Below are the code and all the weights of a small trained network. Each question names an input and a target symbol and asks about switching units off, where a switched-off unit gives its printed mean instead of its output.

import numpy as np


def w(rows, s, z=0):
    codes = np.array(rows[::2]) - 128.0
    scale = np.full(codes.shape[1], s)
    scale[-1] = z or s
    return codes * scale


def norm(h):
    return h / np.sqrt((h * h).mean(-1, keepdims=True) + 1e-5)


def f(y):
    return y / 2 * (1 + np.tanh(0.7978845608 * (y + 0.044715 * y**3)))


def softmax(a):
    e = np.exp(a - a.max(-1, keepdims=True))
    return e / e.sum(-1, keepdims=True)


def log_softmax(a):
    a = a - a.max(-1, keepdims=True)
    return a - np.log(np.exp(a).sum(-1, keepdims=True))


def net(x, mask):
    ids = ['αβγδεζηθμξπσφψω'.index(c) for c in x.split()]
    T = len(ids)
    res = E[ids] + P[:T]
    u = 0
    for l in range(3):
        r = norm(res)
        for j in range(2):
            rows = slice(4 * j, 4 * j + 4)
            q, k, v = (r @ M[l][rows].T for M in (Q, K, V))
            z = softmax(np.where(np.tri(T) > 0, q @ k.T / 4**0.5, -1e9)) @ v
            o = O[l][rows]
            res = res + np.where(mask[u + j], z, o[:, -1]) @ o[:, :-1]
        u += 2
        y = f(norm(res) @ A[l][:, :-1].T + A[l][:, -1])
        res = res + np.where(mask[u : u + 8], y, B[l][:, -1]) @ B[l][:, :-1]
        u += 8
    return log_softmax(norm(res)[-1] @ U[:, :-1].T + U[:, -1])


Q, K, V, O, A, B = {}, {}, {}, {}, {}, {}
E = w([
[89,86,255,113,178],'α',
[123,109,109,122,130],'β',
[116,151,144,102,120],'γ',
[107,165,77,142,119],'δ',
[192,128,141,88,192],'ε',
[131,130,161,170,176],'ζ',
[121,123,108,101,68],'η',
[180,172,111,154,124],'θ',
[69,121,149,164,164],'μ',
[71,76,58,92,122],'ξ',
[94,141,69,135,171],'π',
[82,116,136,148,114],'σ',
[71,166,180,126,58],'φ',
[148,12,137,102,122],'ψ',
[163,119,124,81,177],'ω',
],0.0097)
P = w([
[5,124,120,86,126],'0',
[36,118,115,93,124],'1',
[74,112,112,125,132],'2',
[73,120,127,142,151],'3',
[109,117,131,147,154],'4',
[133,112,127,177,153],'5',
[148,106,130,182,157],'6',
[150,105,131,213,156],'7',
[154,101,141,204,161],'8',
[124,108,144,222,170],'9',
],0.0017)
Q[0] = w([
[105,113,192,125,153],'0.h0',
[182,166,68,130,88],'0.h0',
[183,92,38,67,81],'0.h0',
[133,155,228,196,146],'0.h0',
[162,179,114,99,88],'0.h1',
[169,217,91,173,97],'0.h1',
[181,209,156,34,7],'0.h1',
[111,57,127,230,255],'0.h1',
],0.0076)
K[0] = w([
[112,148,250,102,142],'0.h0',
[153,135,1,162,147],'0.h0',
[175,49,36,139,153],'0.h0',
[131,197,195,153,127],'0.h0',
[133,190,143,114,117],'0.h1',
[156,187,125,195,109],'0.h1',
[120,202,198,88,98],'0.h1',
[157,60,86,166,167],'0.h1',
],0.0089)
V[0] = w([
[124,116,93,192,177],'0.h0',
[119,105,126,120,197],'0.h0',
[127,182,105,131,117],'0.h0',
[138,13,99,216,117],'0.h0',
[166,44,2,176,130],'0.h1',
[163,106,98,168,108],'0.h1',
[118,177,81,130,196],'0.h1',
[142,109,137,78,121],'0.h1',
],0.0039)
O[0] = w([
[124,115,65,128,163,187],'0.h0',
[158,106,86,165,154,122],'0.h0',
[97,153,134,112,112,211],'0.h0',
[127,102,129,68,206,48],'0.h0',
[172,126,118,3,113,144],'0.h1',
[125,120,125,91,141,122],'0.h1',
[82,178,157,90,100,253],'0.h1',
[144,105,137,136,116,64],'0.h1',
],0.0045,0.0011)
A[0] = w([
[106,175,160,127,183,1],'0.n0',
[46,67,126,126,139,34],'0.n1',
[167,122,207,137,144,133],'0.n2',
[206,126,207,157,152,134],'0.n3',
[110,118,33,133,161,29],'0.n4',
[116,98,3,141,123,57],'0.n5',
[130,98,171,165,56,152],'0.n6',
[188,196,75,79,129,136],'0.n7',
],0.0056,0.0021)
B[0] = w([
[126,104,88,160,183,115],'0.n0',
[198,91,44,14,13,147],'0.n1',
[56,104,52,69,99,136],'0.n2',
[31,97,78,80,67,166],'0.n3',
[102,181,247,39,93,138],'0.n4',
[42,140,168,2,127,165],'0.n5',
[41,152,35,175,131,167],'0.n6',
[95,165,182,225,102,250],'0.n7',
],0.0031,0.0022)
Q[1] = w([
[165,147,127,154,147],'1.h0',
[140,134,200,156,123],'1.h0',
[107,251,103,179,198],'1.h0',
[106,3,89,74,91],'1.h0',
[171,194,105,66,54],'1.h1',
[57,129,120,70,134],'1.h1',
[110,137,97,41,221],'1.h1',
[49,82,97,78,175],'1.h1',
],0.0063)
K[1] = w([
[162,149,71,127,128],'1.h0',
[142,162,112,139,96],'1.h0',
[129,218,96,38,165],'1.h0',
[113,32,189,184,130],'1.h0',
[167,171,122,58,48],'1.h1',
[149,82,147,3,170],'1.h1',
[202,37,201,112,145],'1.h1',
[143,59,93,93,164],'1.h1',
],0.0056)
V[1] = w([
[158,114,128,99,119],'1.h0',
[137,139,124,77,100],'1.h0',
[118,151,9,97,162],'1.h0',
[128,130,125,130,127],'1.h0',
[142,134,111,117,135],'1.h1',
[176,4,150,177,84],'1.h1',
[134,128,135,117,130],'1.h1',
[122,165,94,129,134],'1.h1',
],0.0031)
O[1] = w([
[95,159,174,135,163,79],'1.h0',
[102,133,146,194,166,123],'1.h0',
[116,132,149,146,7,175],'1.h0',
[127,127,128,125,124,131],'1.h0',
[117,126,156,132,158,120],'1.h1',
[129,251,148,71,134,5],'1.h1',
[119,127,134,133,148,118],'1.h1',
[124,107,127,127,93,169],'1.h1',
],0.0028,0.0016)
A[1] = w([
[254,122,167,70,130,67],'1.n0',
[228,183,156,182,126,17],'1.n1',
[187,98,137,95,184,107],'1.n2',
[61,124,161,127,108,248],'1.n3',
[98,106,147,152,173,249],'1.n4',
[82,94,100,59,109,150],'1.n5',
[144,147,142,180,131,207],'1.n6',
[145,198,103,201,106,114],'1.n7',
],0.0069,0.0018)
B[1] = w([
[196,170,59,242,164,130],'1.n0',
[209,181,252,148,15,184],'1.n1',
[225,187,107,180,17,135],'1.n2',
[141,138,42,202,48,218],'1.n3',
[138,140,75,112,5,185],'1.n4',
[211,156,119,226,145,192],'1.n5',
[118,145,121,142,29,192],'1.n6',
[106,186,213,127,16,254],'1.n7',
],0.0038,0.0037)
Q[2] = w([
[132,241,137,119,148],'2.h0',
[136,170,239,118,146],'2.h0',
[195,83,2,168,138],'2.h0',
[166,163,242,116,118],'2.h0',
[33,83,145,144,82],'2.h1',
[125,221,147,63,167],'2.h1',
[54,231,169,86,153],'2.h1',
[162,19,78,137,138],'2.h1',
],0.0092)
K[2] = w([
[106,233,127,180,88],'2.h0',
[109,135,145,213,59],'2.h0',
[197,128,154,73,223],'2.h0',
[141,144,147,221,1],'2.h0',
[27,66,117,132,60],'2.h1',
[134,235,76,181,124],'2.h1',
[41,238,86,194,99],'2.h1',
[177,17,111,65,215],'2.h1',
],0.0073)
V[2] = w([
[109,198,98,135,162],'2.h0',
[160,19,154,109,61],'2.h0',
[147,123,133,254,83],'2.h0',
[97,226,95,85,130],'2.h0',
[165,197,60,132,158],'2.h1',
[128,168,40,166,92],'2.h1',
[139,145,108,94,139],'2.h1',
[208,208,72,156,143],'2.h1',
],0.0048)
O[2] = w([
[75,214,181,112,185,143],'2.h0',
[189,32,87,126,64,128],'2.h0',
[184,36,226,158,208,226],'2.h0',
[84,252,131,40,190,159],'2.h0',
[211,211,35,173,118,141],'2.h1',
[204,252,150,78,203,252],'2.h1',
[116,144,83,142,104,107],'2.h1',
[240,217,27,229,138,158],'2.h1',
],0.0034,0.004)
A[2] = w([
[63,143,231,151,134,7],'2.n0',
[168,222,124,150,147,103],'2.n1',
[123,84,58,2,186,176],'2.n2',
[26,167,157,186,61,96],'2.n3',
[174,35,198,136,171,164],'2.n4',
[9,54,10,124,194,1],'2.n5',
[211,134,91,79,23,163],'2.n6',
[73,51,205,137,75,80],'2.n7',
],0.0052,0.0035)
B[2] = w([
[192,106,43,133,74,127],'2.n0',
[76,105,156,64,120,225],'2.n1',
[112,201,127,173,1,130],'2.n2',
[142,117,58,125,161,246],'2.n3',
[70,160,177,124,136,127],'2.n4',
[156,91,98,46,192,121],'2.n5',
[139,121,173,58,173,252],'2.n6',
[51,138,103,114,137,140],'2.n7',
],0.0062,0.0028)
U = w([
[23,50,173,84,114,251],'α',
[238,182,76,148,174,118],'β',
[65,149,84,246,42,99],'γ',
[113,134,135,124,133,47],'δ',
[153,176,239,140,33,146],'ε',
[67,141,219,191,233,125],'ζ',
[139,106,190,2,183,194],'η',
[121,129,134,122,128,40],'θ',
[113,89,91,87,238,217],'μ',
[149,140,45,18,19,12],'ξ',
[46,255,110,67,177,108],'π',
[174,122,144,226,185,140],'σ',
[98,108,66,155,146,209],'φ',
[187,23,121,129,75,200],'ψ',
[117,127,132,123,137,46],'ω',
],0.0096,0.0028)

Each question gives the input, a string of symbols that net reads in full, and the target symbol t.
The units are the heads (4 rows each of Q, K, V and O) and the neurons (one row each of A and B). Each row of codes is followed by its name. A weight is (code - 128) times the scale printed after its matrix; where a second scale follows, it is the last column's (O, A, B and U).
mask holds one flag per unit, layer by layer, with each layer's heads first. A switched-off unit (its flag False) gives its mean, the last column of its rows in O or B, instead of its output. The means were averaged over made-up inputs and are rounded, as every weight is.
A unit's drop is (log p(t) with every unit on - log p(t) with that unit switched off) / (log p(t) with every unit on - log p(t) with every unit switched off).
The circuit of an input: a set's keep is (log p(t) with only the set's units on - log p(t) with every unit switched off) / (log p(t) with every unit on - log p(t) with every unit switched off). Starting from the 12 units with the biggest drops (on a tie, the unit counted first), units are removed one at a time, each time the one whose removal leaves the highest keep (on an exact tie, the one counted first), for as long as the keep stays at least 0.8.
circuit, biggest first: the units of the circuit, biggest drop first
top k neurons: the k neurons with the biggest drops, biggest first
top k neurons in layer l: the k neurons of layer l with the biggest drops, biggest first
heads that matter: for each layer, one digit per head in row order, 1 if its drop is at least 0.15 and else 0, layers parted by /
input σ θ ψ π ω π φ η β, target β: circuit, biggest first	1.n0; 0.h1; 1.n5
input σ η ζ ζ γ μ ζ π π ζ, target π: top 3 neurons	0.n3; 0.n2; 1.n1
input θ ψ θ ζ μ, target ψ: heads that matter	00 / 00 / 10
input η θ ε ψ μ, target ψ: circuit, biggest first	2.h0; 0.h1; 0.n1
input μ η η π σ φ θ α γ η, target γ: circuit, biggest first	0.h1
input β ε φ θ β θ θ σ θ ζ, target β: heads that matter	01 / 00 / 01
input ζ θ μ, target μ: top 2 neurons	2.n5; 1.n1
input θ ε σ π β ζ, target β: circuit, biggest first	0.h1; 2.h1; 1.n7
input α θ ζ, target α: heads that matter	00 / 00 / 01
input η θ σ ζ ξ θ μ σ, target ξ: heads that matter	00 / 00 / 10
input α π θ η, target π: heads that matter	01 / 00 / 10
input σ ξ ζ η ζ, target ξ: top 2 neurons	1.n4; 0.n3
input ε η η μ η σ, target σ: top 4 neurons	1.n5; 1.n3; 1.n7; 0.n1
input ζ ξ γ μ α θ μ η, target α: circuit, biggest first	2.h1
input ζ φ θ θ ξ ω σ, target ξ: heads that matter	01 / 00 / 10
input σ η θ π ζ σ, target π: top 2 neurons	1.n4; 1.n5
input β μ δ ε θ η μ, target β: top 4 neurons	1.n7; 0.n1; 1.n5; 1.n4
input θ α ξ ζ, target ξ: heads that matter	01 / 00 / 00
input θ ξ ψ ζ ψ θ ζ, target ψ: top 2 neurons in layer 1	1.n4; 1.n2
input ψ π ζ ζ, target π: top 2 neurons in layer 1	1.n2; 1.n7
input θ α ξ θ β, target β: heads that matter	00 / 00 / 00
input σ σ γ φ ε ξ θ μ, target ξ: heads that matter	01 / 00 / 10
input ζ ε μ θ ψ θ α μ ε δ, target π: top neuron in layer 1	1.n1
input η β σ, target β: heads that matter	00 / 00 / 01
input θ η η ζ ζ θ σ, target σ: top 2 neurons in layer 1	1.n5; 1.n7
input ξ ζ η δ μ ξ μ, target ξ: heads that matter	00 / 00 / 10
input π θ μ ε π θ η μ, target π: top neuron	1.n2
input ζ η ψ ζ δ σ, target ψ: top 2 neurons in layer 1	1.n5; 1.n4
